Here is a tiny trained network, its code and every weight. The questions are about switching its units off for an input and a target symbol, where a switched-off unit gives its printed mean instead of its output.

import numpy as np


def w(rows, s, z=0):
    codes = np.array(rows[::2]) - 128.0
    scale = np.full(codes.shape[1], s)
    scale[-1] = z or s
    return codes * scale


def norm(h):
    return h / np.sqrt((h * h).mean(-1, keepdims=True) + 1e-5)


def f(y):
    return np.maximum(y, 0)


def softmax(a):
    e = np.exp(a - a.max(-1, keepdims=True))
    return e / e.sum(-1, keepdims=True)


def log_softmax(a):
    a = a - a.max(-1, keepdims=True)
    return a - np.log(np.exp(a).sum(-1, keepdims=True))


def net(x, mask):
    ids = ['ΞΠΨΩβγεζμστφ'.index(c) for c in x.split()]
    T = len(ids)
    res = E[ids] + P[:T]
    u = 0
    for l in range(2):
        q, k, v = (norm(res) @ M[l].T for M in (Q, K, V))
        z = softmax(np.where(np.tri(T) > 0, q @ k.T / 4**0.5, -1e9)) @ v
        res = res + np.where(mask[u], z, O[l][:, -1]) @ O[l][:, :-1]
        u += 1
        y = f(norm(res) @ A[l][:, :-1].T + A[l][:, -1])
        res = res + np.where(mask[u : u + 12], y, B[l][:, -1]) @ B[l][:, :-1]
        u += 12
    return log_softmax(norm(res)[-1] @ U[:, :-1].T + U[:, -1])


Q, K, V, O, A, B = {}, {}, {}, {}, {}, {}
E = w([
[62,60,158,248,174,98],'Ξ',
[75,110,73,75,87,89],'Π',
[142,45,136,130,127,112],'Ψ',
[66,134,249,104,52,169],'Ω',
[18,112,146,136,142,86],'β',
[67,144,160,89,142,49],'γ',
[89,187,142,117,187,113],'ε',
[163,139,167,97,203,97],'ζ',
[88,75,88,95,196,141],'μ',
[132,78,170,32,185,100],'σ',
[88,173,105,165,141,100],'τ',
[221,108,216,134,139,37],'φ',
],0.017)
P = w([
[161,119,114,154,131,204],'0',
[121,122,141,117,127,113],'1',
[120,123,146,117,128,112],'2',
[121,122,149,119,130,110],'3',
[118,120,150,120,133,106],'4',
[109,114,151,117,147,92],'5',
[109,118,153,123,152,93],'6',
[99,115,155,122,154,89],'7',
[85,115,150,119,160,77],'8',
[63,114,162,130,161,82],'9',
[37,111,154,135,169,77],'10',
[26,112,158,132,171,76],'11',
[6,111,162,143,169,73],'12',
],0.015)
Q[0] = w([
[244,241,35,157,109,176],'L0H1',
[211,198,72,159,68,144],'L0H1',
[242,200,50,191,112,253],'L0H1',
[245,108,37,184,65,195],'L0H1',
],0.011)
K[0] = w([
[154,74,80,145,152,42],'L0H1',
[130,130,106,124,195,76],'L0H1',
[116,139,73,140,152,33],'L0H1',
[149,106,83,140,203,6],'L0H1',
],0.013)
V[0] = w([
[153,139,116,252,89,138],'L0H1',
[51,172,126,136,88,72],'L0H1',
[74,74,70,141,112,159],'L0H1',
[94,201,136,142,193,144],'L0H1',
],0.012)
O[0] = w([
[168,137,147,167,250,58,6],'L0H1',
[77,100,220,139,128,184,254],'L0H1',
[126,53,115,32,160,104,118],'L0H1',
[156,191,159,4,126,172,146],'L0H1',
],0.011,0.0035)
A[0] = w([
[123,102,152,129,30,107,71],'L0N1',
[119,186,119,109,53,155,182],'L0N2',
[92,126,120,134,187,87,47],'L0N3',
[165,71,109,147,97,252,124],'L0N4',
[66,152,148,168,125,123,101],'L0N5',
[158,113,176,129,89,105,190],'L0N6',
[132,159,78,62,163,64,2],'L0N7',
[138,77,200,91,133,87,167],'L0N8',
[101,160,203,97,146,169,206],'L0N9',
[146,84,107,143,71,154,5],'L0N10',
[111,43,161,99,115,142,44],'L0N11',
[205,142,98,186,124,136,111],'L0N12',
],0.016,0.0058)
B[0] = w([
[128,117,115,78,93,68,177],'L0N1',
[116,118,38,131,120,149,172],'L0N2',
[146,144,128,100,53,157,158],'L0N3',
[34,104,145,151,89,190,152],'L0N4',
[83,163,93,161,145,139,198],'L0N5',
[111,184,128,140,91,113,175],'L0N6',
[97,144,129,221,93,175,154],'L0N7',
[93,175,171,157,93,101,224],'L0N8',
[107,162,120,75,166,147,249],'L0N9',
[130,85,114,131,108,1,131],'L0N10',
[75,105,169,115,126,114,190],'L0N11',
[71,125,97,100,173,130,132],'L0N12',
],0.014,0.016)
Q[1] = w([
[252,75,131,129,142,214],'L1H1',
[120,121,26,34,200,57],'L1H1',
[48,176,88,143,107,69],'L1H1',
[115,109,161,55,201,174],'L1H1',
],0.016)
K[1] = w([
[6,184,170,222,57,118],'L1H1',
[226,55,198,225,125,205],'L1H1',
[189,76,134,42,176,134],'L1H1',
[180,93,94,212,83,92],'L1H1',
],0.013)
V[1] = w([
[76,177,156,152,30,69],'L1H1',
[130,246,187,125,92,182],'L1H1',
[156,196,62,127,78,100],'L1H1',
[105,149,196,164,179,68],'L1H1',
],0.012)
O[1] = w([
[63,69,100,11,174,67,168],'L1H1',
[143,150,128,55,184,146,112],'L1H1',
[79,154,18,173,177,140,167],'L1H1',
[130,185,166,82,162,43,3],'L1H1',
],0.012,0.0039)
A[1] = w([
[93,168,182,99,206,184,144],'L1N1',
[85,131,90,97,80,110,57],'L1N2',
[159,182,112,85,67,80,95],'L1N3',
[92,111,147,146,125,172,180],'L1N4',
[134,116,98,235,44,240,169],'L1N5',
[98,97,175,69,190,111,156],'L1N6',
[128,160,175,220,196,72,254],'L1N7',
[170,198,186,180,5,146,88],'L1N8',
[144,201,193,121,84,128,84],'L1N9',
[127,103,77,68,136,72,42],'L1N10',
[220,97,145,136,45,211,63],'L1N11',
[163,177,209,145,99,28,58],'L1N12',
],0.013,0.0063)
B[1] = w([
[165,136,177,148,119,146,218],'L1N1',
[129,129,114,141,144,125,178],'L1N2',
[146,71,68,151,191,122,146],'L1N3',
[150,154,115,147,90,142,210],'L1N4',
[134,111,174,108,239,106,251],'L1N5',
[141,118,140,186,144,135,202],'L1N6',
[123,159,166,123,70,117,192],'L1N7',
[145,97,106,114,143,184,189],'L1N8',
[163,121,127,159,130,114,169],'L1N9',
[146,113,125,131,178,141,145],'L1N10',
[122,61,174,109,122,201,136],'L1N11',
[168,99,7,87,78,173,159],'L1N12',
],0.018,0.012)
U = w([
[188,120,107,105,65,138,254],'Ξ',
[78,22,171,122,63,73,81],'Π',
[136,103,168,254,138,70,116],'Ψ',
[102,146,133,98,197,67,134],'Ω',
[158,99,253,40,94,119,102],'β',
[61,124,132,17,84,229,99],'γ',
[171,212,108,89,172,215,115],'ε',
[139,179,50,178,187,164,127],'ζ',
[143,48,173,134,154,198,202],'μ',
[77,74,34,135,118,129,144],'σ',
[209,203,174,128,151,132,141],'τ',
[107,209,91,179,117,65,102],'φ',
],0.011,0.0074)

Each question gives the input, a string of symbols that net reads in full, and the target symbol t.
The units are the heads (4 rows each of Q, K, V and O) and the neurons (one row each of A and B). Each row of codes is followed by its name. A weight is (code - 128) times the scale printed after its matrix; where a second scale follows, it is the last column's (O, A, B and U).
mask holds one flag per unit, layer by layer, with each layer's heads first. A switched-off unit (its flag False) gives its mean, the last column of its rows in O or B, instead of its output. The means were averaged over made-up inputs and are rounded, as every weight is.
A unit's drop is (log p(t) with every unit on - log p(t) with that unit switched off) / (log p(t) with every unit on - log p(t) with every unit switched off).
The circuit of an input: a set's keep is (log p(t) with only the set's units on - log p(t) with every unit switched off) / (log p(t) with every unit on - log p(t) with every unit switched off). Starting from the 12 units with the biggest drops (on a tie, the unit counted first), units are removed one at a time, each time the one whose removal leaves the highest keep (on an exact tie, the one counted first), for as long as the keep stays at least 0.8.
circuit, biggest first: the units of the circuit, biggest drop first
unit that matters most: the unit with the biggest drop
top k neurons: the k neurons with the biggest drops, biggest first
k most important neurons of layer l: the k neurons of layer l with the biggest drops, biggest first
drop when u is switched off: that unit's drop, to one decimal
input Ω Ψ γ ε Ω β, target Ω: top 2 neurons => (L0N4, L0N7)
input Ω Ω Ω Ω Ω Π Ω Ξ σ μ μ, target Ω: top 3 neurons => (L0N4, L0N9, L1N8)
input Ω γ Ω μ, target Ω: unit that matters most => L0H1
input σ ε ζ Ξ Ω σ μ Ω τ, target σ: circuit, biggest first => (L0H1, L1H1)
input ε ζ μ τ μ Ψ Π ε Π Ξ Ξ, target ε: circuit, biggest first => (L0H1, L0N11)
input Ω Ω ε Ω σ Ξ β Ω Ξ γ β, target Ω: circuit, biggest first => (L1H1, L0H1)
input β β ζ, target β: circuit, biggest first => (L0H1, L1H1, L0N5)
input Ω μ γ, target φ: top 3 neurons => (L0N7, L1N5, L0N8)
input μ Ω ε Ω Ω Ω μ μ γ μ, target μ: circuit, biggest first => (L1H1, L0N8, L0N6)
input Ψ β Ω Ω Π Ξ Ξ Ω Π, target Ψ: circuit, biggest first => (L0H1, L1H1, L0N8)
input Ω Ω μ σ, target Ω: 2 most important neurons of layer 0 => (L0N9, L0N4)
input ζ γ Ω Ψ Ψ Ω σ τ, target ζ: circuit, biggest first => (L0H1, L0N8, L1H1, L0N11)
input Ω μ σ, target β: circuit, biggest first => (L0N5, L0N2)
input β γ μ γ γ Ψ Π Π μ ε, target β: circuit, biggest first => (L0H1, L1H1, L0N5)
input Ω β Ω Ω Ω Ω Ψ Ξ, target Ω: circuit, biggest first => (L1H1)
input β σ ε, target β: circuit, biggest first => (L0H1, L1H1)
input Ω Π γ γ γ, target φ: top 2 neurons => (L1N5, L0N7)
input Ξ Π γ γ Π Ω σ Ω τ, target Ξ: 2 most important neurons of layer 0 => (L0N7, L0N6)
input Ω Ξ μ Ω γ μ Π, target Ω: 2 most important neurons of layer 0 => (L0N4, L0N9)
input γ Π β μ φ, target γ: unit that matters most => L0H1
input Ψ Ω Ω ζ τ β Ψ μ γ Π μ Π, target Ψ: top 2 neurons => (L0N8, L1N5)
input μ ε μ Ξ, target μ: top 2 neurons => (L0N8, L1N5)
input Ξ γ Ω Ω ζ τ, target Ξ: top 2 neurons => (L0N6, L1N12)
input μ μ Ψ μ σ γ β, target μ: top 3 neurons => (L0N8, L1N5, L0N5)
input Ψ Ω φ φ, target Ξ: top 2 neurons => (L1N12, L1N8)
input ε Ξ Π, target ε: drop when L0H1 is switched off => 1.6
input μ ε β Ω Ψ, target Π: unit that matters most => L0N10
input μ Ω Ω μ μ β μ, target μ: drop when L0H1 is switched off => 1.0
